[-312  -98   98 -165   55  -91  -38  126 -218    0  155   63   -6  108
  207 -120 -120 -205 -204 -506   10  -66  306 -372   94  133   44  192
 -144  148   26  -59 -180 -238  252  -86  243  330  234] -> danif
[ 102  -49 -356  -38  -88    0   77 -177  531    3   61  100 -141  -44
 -155   76  108  -23  215  -40  199  -93 -151  204  -85   11  295 -251
   38 -105 -148  137   56   61  268  -60 -414   11  252] -> losi
[ 121   15   88 -366  -56 -172  300 -285 -124  137  -32  224   -8 -117
 -319 -137  108  171  446  -64  232  233 -159   62 -261  -61 -166  -27
  -14   14 -135 -180  100   67   75  431 -553 -244  281] -> Zosig
[ -82 -224  101  -32 -130   52  -65  -64 -256 -393  177  124   87 -280
  104 -200  309    4   -5 -397  146  -36 -211  184   95   22 -169   21
 -134  144  396  360 -284 -515  439  -77  170  164  195] -> vib
[ -31 -102 -176 -356    0 -208   65  256 -247  222  144  -83  -97 -246
  143 -335   88  116  -89 -211  152  184  -61 -143 -102   45   51  294
  -49  446   48  -22   48 -250  207  244 -221  122  194] -> Tefo
[-107 -223  522 -319  190  158   88  302  102  325   36 -160 -178   79
  369   -8 -161  -14   22 -377 -220 -189 -306 -195  112   20 -110  -59
  243  190  103 -300 -296  -73  161 -143  592  184  374] -> pazas
[-108  -57 -113 -252 -148    1  129   49   81  249  -67   76   22 -143
   40 -117   86   37  216   55  -69  149  -65  -21   24  -82   29  -39
  250   19  -92 -193 -110  -32    8  162  -69  198   93] -> dalik
[-194  222 -343  -28  -13  -46   99   86  -13  163  131  259   43  102
   85  155   12  -45  144  -27 -179  148  191 -160  127  -47  -60 -107
  248  -69 -149 -318  291  311 -296   36 -304  -23  347] -> Tefo
[-296 -280   96 -119   86   13   58  -59  480  -53  264 -447   36  113
   24 -269  -14 -229 -112 -170 -274  125 -117  163   72  260    2  -49
  103   73   -1   13   70 -133  193 -184   47  231    9] -> Zosig
[  35 -149 -165  -51 -185  111   -5 -208 -208   86  123  255   84  -30
 -136  -38  382  -54  160  -68   64  -41 -277   75  -65 -186  187   51
  138  -64   73  -51 -116  249   77 -214 -124 -196  231] -> bedi
[  73  107 -173  -40   35  125 -262   13  131  -19  -71  161 -199  162
  -74   35 -238    9   57  -10  117 -143 -227  -39 -318  240   69 -399
   16  371  108 -145 -212  382  182 -219  142   68  330] -> pazas
[ -13  139  -97   36  224  428 -246  559   32 -228   34   73 -269  136
 -302  -77  110 -129  383 -490 -289  -76    2   62 -160 -242  -48 -323
  165  118  301  -87 -484   54  160 -624  602   89  308] -> dalik
[  65 -395   -8  -99  207 -240  234  -20  608  207 -329 -190  129   35
  107 -234 -213   57  -69   93  112  -40 -163 -273 -365  422  152  -30
  -88    3  -52   33  533   64 -211  153 -116   -7 -346] -> pazas
[-145   65 -102 -148 -123  111   33   82   -7  -56 -110  578   95   73
 -214  104    6   -4  242 -422  163  -50   92  -46   -8   95   74 -196
   52  106 -141  -32  192   80  137   23  -55   82  379] -> bedi
[ 184  -86   59  -92   83  120   59  322 -197   13 -185  572  -29  102
 -131  -30  -46  -31  151 -337  423   51 -284 -235  -67  -32   51  -50
  202  345   22   91  121 -185   75  184   -1  -19  470] -> danif
[ 341 -312   10  464 -128 -214    1 -224  -88 -599    4   -6  -64 -202
  -24 -146  277  115 -138  200  260  -20 -291   78 -377 -129   41 -129
  -42 -164  165  327   64 -136  125   96 -329  -32   11] -> Tefo
[-385   30   87  259  310  412   21  314  347 -203 -104   34  -10  167
 -348   70 -255 -257  182 -142 -277 -119  -37  200 -191    0  213 -172
   68  -19  178   96  101  110  -55 -538  219  -87  128] -> pazas
[ -58 -259   49  209   94 -156   54 -246  -23   31  140 -190  221   47
  128 -161 -154 -139   92 -203 -317   -1  -76  152  192  156   20  122
   75 -189  -23   92  -88 -100   10  164  172  -51 -258] -> bedi
[ -57  -49 -244  -30   -4  -22  292 -179 -176  266  -47  339  178   19
 -216  -40  110  -94  292  -51  199  141 -202   55 -219  -83   55   66
  134   21 -179  -90  -56  163  101  148 -470 -138  359] -> danif
[ 148   49 -111 -354 -398  -79 -147 -185  285  396 -238   79  139  -12
  -85  166  232  115  137  -99 -148  225   74   20 -101   99 -125 -498
  -55 -488   23 -310 -106  235 -380  361  -59  -47 -197] -> losi
[-322 -105 -164 -258  180   81   53   35  -95   51  325 -778   65  184
  142 -244  -40   37  -59 -182  130  214 -275   34  -89  251 -174  -32
 -109  534    3  131 -144 -207    7  205 -491  169  200] -> Tefo
[ -37  -90 -297  -49  -15  198   -8   61  127  -68   89  119 -210   15
 -171  -97  190  -66  340 -296  157 -115  -93  -61 -221   76  124 -216
  228 -263  -26 -104 -204  242  235 -296 -360  -23  192] -> Zosig
[ -33  -30 -120 -159  -23   14  108  180 -113  -57   40  160   80  342
  -51 -143  136 -194  181 -577  237   91  155    4 -180    9  106 -101
  464  -81 -145 -256 -408   -9  198 -262 -370   15  522] -> losi
[-176  -60  -36 -359  -77  245    8   33 -299   27  -72  434 -136  -91
 -231   48   12  101  330 -153  251  108 -254    9 -204   31  -23 -309
  332   85   29 -236  388  110   41  -64 -227 -115  750] -> Tefo
[  60  -67   77 -127 -232  254 -228 -107 -233 -167    3 -238 -222  -44
 -160  -65  234  330   75 -274 -195 -248 -398  161 -112  -40 -263 -383
  114 -294  223  315 -366 -292  520   49  -98  -86  308] -> bedi
[  24 -212 -335  221  -71  -87  199 -161  104 -123  -56  486  -13 -135
  -27  -66    1   94  235   -8  223 -100 -276   60 -152 -148  148  -38
  231 -138   -5  210  145  364  135   78 -362 -129  306] -> danif
[-182 -107 -110 -411 -117  140    5  355  137  279 -111   50  -12 -178
  -25   18    7 -110   44   -8  -78   89   65 -256   72 -165   87 -184
  276   23  -61 -406 -230 -203 -119   63  133  220  -44] -> losi
[ -83  203  321   15  249   60 -264  282  299  -29  -72 -198  -70  229
  -79  126 -206  -80   91  150 -150  152  164   36  154  300 -228 -615
   -2   83  -19  -23  351  -43 -323  211   74  -16  132] -> losi
[-137   27   74  106  218   11  -27  140  180 -254  -30  368   -9  283
 -177  137 -165  -14  115 -175   74  -76   84  -79  115  167   83    1
   66  142 -249  -43  365  173   47 -140  -79  141  282] -> danif
[-249 -211  104  -96   73  217  104 -152  -12 -187  153   18   56  239
  -75  -54  251 -162  308 -275  250  126 -206  240  -15  -43  -59 -126
  344  -16  -66 -136 -142  130  143 -136 -222  -59  449] -> danif
[  34 -522  139  125  303   -7  -53  138   69 -404   67   10  126  196
 -137 -203    1 -315 -108 -293  231  -62 -265 -230  -11  -65  362   42
  212  194   -9 -229 -133 -382   12 -562  -15  249  110] -> Zosig
[ 181   80 -270 -325 -222   53  321 -241 -245  326  156  179  142  -17
 -207 -128  128   24  230 -283  159  167   56  217 -274  -82  -83   67
   18 -160  -74  144 -128  457   47   28 -346 -219  255] -> vib
[-164  141 -173  122 -153  199  -69 -188 -155 -257  378  155   66  -52
  -64  102  162  -60  -30 -149 -182  -51  303  478  168  -96 -153  -17
  -48  -54  175  404   39  -28  309 -116  119 -147   64] -> pazas
[ 132  -74 -299  237   10   53 -117 -129 -181 -367  -76  363   30   51
 -334  -37  166  -35  194 -231  179  -18 -219  -88 -270  -24  333    7
  232 -279   93  -87 -186  207 -116 -129 -270 -152  210] -> danif
[-240  296 -168 -240 -143  105  148  205  301   -5   79  156  193  -33
 -163  135  339  -79  241 -295 -310  210  499  167  137 -374  -75 -105
   -4  -19   61 -160 -153  -76 -223   55  217   73   12] -> dalik
[ -16  -85 -117 -316 -176  -67  239   61  309  368 -258   86   23 -172
  -60 -137  135   35  188  256  -71  192  -55 -173 -160  -95  133 -113
  272  -78 -136 -257  154  -29 -153  345 -156   75    3] -> dalik
[  91   98 -150  -87  -31   42  264   94  423  402   -9   44   88  174
  -10   16  164 -229 -101  176 -210  279   60  -94 -254  -12   78   20
   -5  -33  216  -95  213  280 -457  158  -45 -193  -47] -> bedi
[ -61  -51  -16   16  -82  -75  209 -100 -250   20   83  377   44   55
  117  -12  184 -104  176 -445  193  140  -13   28 -136  -41 -181 -209
  110 -132   23   12  216  160  129   32 -142 -143  688] -> Tefo
[ -64  277  -59 -257  -82  211 -270  186 -478  -79  194  116 -143  112
    6   23  258  -62   25 -448   21  199   -6 -115   49  -85  -82 -127
  171  270  104 -497  289  230 -271 -166   17 -137  390] -> bedi
[ 253   54   64 -189 -202  112 -104  -54    4  211  202  301   46  265
   -6   50  348  -68   18 -480 -222  -35  112   41  -65   -7   35 -211
  171 -106  227 -299 -218  463  -69 -152  347 -127  373] -> Zosig
[  20  101 -270  -33 -338   98   70 -323 -358 -102  134  479  140  128
 -110   91  -15  -68  199 -484   53   30 -104  108 -146  -86  106   80
  197  -44   46    3 -131  258   26 -133  -18 -238  293] -> pazas
[  22 -130 -165 -275 -101   -3  153  291  292  334 -171   78  -14 -145
   83   -1   70   33    8   82   67   59   35 -212  -52  -51  175  -31
  257  -47 -165 -201  -47   44 -111  120  -48  240  -42] -> bedi
[  52  -19 -104  558  121 -169   43  -83 -365 -449  286  155   97   38
   82   23  230  -31  -53 -349  164  -94  202  172   19 -115  -55  241
 -297 -195   99  512  -51   22  230 -218 -153  -86  178] -> Tefo
[  28  -79   -6  -18 -172   75  -59 -265  305 -252  -12  -96    5  326
 -156 -147  463  136   48 -488 -211 -132 -261  251 -159   11  -90 -124
  -98 -147  175  204 -411  -42  639  -31   81   20  224] -> Tefo
[ 109  109 -124  173 -114  102 -204  108 -234 -285  214  339   26   93
   98  -25   96 -109 -135 -530   77   32  247  248  196  -11 -230  -54
   33   67  194   82 -257  101  263  -62  285   23  -72] -> Zosig
[   9 -272   64 -308  127 -171   94   19  238  224 -160  238   19 -112
 -123 -180 -331 -152  234  164  475   -5 -107 -188  119  327  220  100
  -30  274 -311  180 -227 -305  442  202   36  211  -54] -> vib
[ -29   25   52 -660 -209   15  140   24   78  480 -154   19  -62 -132
  -17  -60  160   68  139   53   24  150    3 -315  -45    2  -42 -179
  216 -141 -160 -429   28   51 -123  304 -154   58  205] -> losi
[ -94 -256   31 -396   12  111  172  224  305  193 -104 -108 -139 -157
  -61 -171  -39  -28  154   19   54  -12 -115 -137  -55 -166  101  -58
  298   74 -165 -240   33 -160   88  -30  -42  184  -43] -> danif
[  47  -29 -143   66  346   35  169  302  159  -15  181 -451   58  -10
 -101 -190 -211  -61  -43   84 -266  207  -59  103  -97   -4 -188   69
  -24  338  -43  -68  468  139 -422    1 -156 -125 -462] -> vib
[ -95 -194  -15 -274   28    5  134  285  229  357 -306  152  -27 -215
  -98 -138 -240  -69  141  317   21  137  -97 -253  -35  -47  252  -17
  282   81 -199 -379   92 -111 -167   51  -59  303 -120] -> dalik
[-194 -372  113 -199  232 -128  233  135   81  112   18  154  192  100
  -45 -190  -69 -127  101 -104  165   81  -82  -99   17  208  184  265
   70  337  -77   54  118 -528  243   -8 -170  190  287] -> Tefo
[  17  245 -122 -500  -71  -21  122   29  -19  618  -55   33  273 -142
   91  142  142  173   65 -140 -287  286  137  122  228 -179 -228  -26
   26   70   40 -379    6   71 -405  314  319   48  133] -> Tefo
[-133 -127  177    6  110 -103   12    0  163  -79  158 -385   64  133
  -88  -56  -83  -36  -73  -48 -417   21  101  227  200 -265 -132  114
   43  -64  -64 -170 -477 -303  197  -33   11   69 -328] -> Zosig
[  27   43  -88 -412 -460 -248   57   33  240  302 -177  449  145 -100
  268    1  394  155 -151 -184  255  110  191 -276 -185   -2 -124 -304
 -263  162  120 -343  159  468 -234  445 -183   71   46] -> bedi
[ -10  -76 -161  218  -48   -3  -58   53 -127  260   68  180  123   39
  236   51   60 -121  -12   58 -258  100  230   21  208 -170  -12   70
  -63 -112   61 -108   67   31 -221  -85  121  226 -280] -> dalik
[  18 -184 -106  256   81  144 -342   93  300  -86  -50   62  -56  325
 -147  -65 -116 -344  102   20    9  -60 -270 -207 -116  137  294 -374
  -66   77  108   34  -50  281 -144 -531  174  124    5] -> losi
[-123   89 -119  -66    1  133  258  -27 -227  275  184  525  108  140
  -23  150  214 -120  288 -217   33  234 -114  167  135   19 -106   91
  158  285 -151  -64  297  -33  186  133 -167   13  636] -> dalik
[ -71  163 -318 -398    4 -121  -89  262   67  261  153  -45    0 -214
  -14  -52  -37  113 -128 -184 -118   77  240  120  145  205  -60   44
    6  192   -7   38  -82 -129  209  122  -29   33   83] -> vib
[  79 -102  -34 -466  -88   26  -20  264  -43  368 -220  166  -74 -149
   14 -106   11   91  130   64  198  164 -156 -311   30  -35   73  -79
  253  156 -105 -306   96 -124 -163  155  -56  174   61] -> dalik
[ 148  -12  -31 -334  -73  -40   55   67  -98  349 -221   98 -118  -82
   15 -113   73  143   72  128   58   84 -143 -189  -97 -188  -17  -53
  152  141   -9 -130  163  -27   32  282   68  -88  216] -> bedi
[-134  188   76  186  107  -62   16  164   27  -71  297 -112  -48   83
   74   92  -53  -22 -185  -74 -302  -34  228  265  136   72 -178  164
 -144   10  -10  154 -194   72  282 -216  -87  125  108] -> vib
[ -27 -193 -148 -327  -30  -65  181  187  367  231 -254   73    7 -157
   21 -185  -27  -15   55   25   89   89    4 -209 -121  -86  168  -71
  161   12  -16 -194   66  -55  -85  147    2  128  -48] -> losi
[-200 -236  -60   -2  324   32  -14  145   36 -294  188 -899   64  -77
   32 -360  -72 -125  -66 -170  -29  147 -102  110  -96   49  -38  -51
  161    3  102 -141 -193 -142 -330    0 -244 -140 -450] -> bedi
[ -28 -212  -73   35  -16  -71  174  -98  155   13 -156  545   -9   77
 -266  -67 -160  -90  311   24   55   52  -40   35 -116  -66  166 -114
  233 -116 -160   -6  209  118  207  231 -206 -130  212] -> bedi
[  53 -300    9   19 -172   -7   -3  -66 -157 -111   76  319  -76  -74
 -134 -118  116 -150  -70 -229  177  -67 -387 -264 -311  -58  178 -106
   54   69   25 -200  -87  193  141 -134 -195   66  300] -> danif
[ -13  -97  -65 -361  -56  -32   20  265  175  179 -250  119  -91 -239
  -52 -100   77   49  141  137   22   76   34 -336 -171  -26  152 -152
  183   32  -94 -421  146   27 -179   26   28  200   11] -> vib
[-136   55  -54 -526  -45   32   81  285   24  264 -223 -121 -153 -313
  -91  -89   80  167  239   87  104  154  -58 -171 -161  -92   37 -113
  213  170 -207 -452  135  -89  -65   76 -114  174  166] -> Tefo
[ -33   80   52 -364  -88   13  183  149  165  347 -222   87  -29 -147
  -33  -12  145   61   80   73  -17  136    0 -163 -147  -68  -53  -79
   57  126  -59 -217  259  -80  -84  248   33  102  174] -> danif
[-292 -164   59  110  108  -32  -37  101 -184 -223   26   82   46 -169
   64 -123   36 -170   54 -165  111  151  -63  -65   48  131 -150  -41
 -134  276   49   91  161 -254  148   94  303  133   41] -> dalik
[ 276  -88   20 -100 -116 -224 -214 -321 -279  -51 -219  394  115   52
   -9 -188 -213   34 -122  -78  415  -40 -378 -338  -96  241  -43 -109
 -351  389  193  168 -115   45  152  235  209  -24  112] -> vib
[  31 -303   19  170  200   87 -193  155 -101 -251  125 -313   -2  272
  244 -165  277 -114 -118 -496  233 -111   30  250   99 -175  -81 -122
  107 -217  277  372 -293 -321  341 -605  116  -51  222] -> Tefo
[  20  255 -155  131  -96 -102   70 -144  -15   52   -3  142  215  -58
  177  239  245  146   77 -232 -366  368   78  324  249 -134 -412  -10
  -59 -122   98   34  157 -116 -240  513  263  108   73] -> danif
[  20  -96  -83 -509  -91   46  129  250  157  478 -145  -47  -87 -206
   56 -129   83   73   46  229   90  100   12 -257  -79  -27    5 -157
  224  121 -183 -391  126  104 -114  288 -136  133  -52] -> losi
[ -42    1 -150 -263  -43  -20  -84  149   72 -324  343 -185 -284   -1
  150 -133  -54  245 -187 -609 -122 -235  187   -7   -9  -56  -80   18
 -158  292  117   40 -353   -4  487  -12   74  305  180] -> vib
[  87  -14 -167 -443 -183  -23   85   71  158  270 -173   57 -108 -236
  -94 -113  245   89  127   94   73  182  -32 -175 -268   89   46 -133
  193  -42 -100 -330  243   99  -93  242 -122    4   12] -> bedi
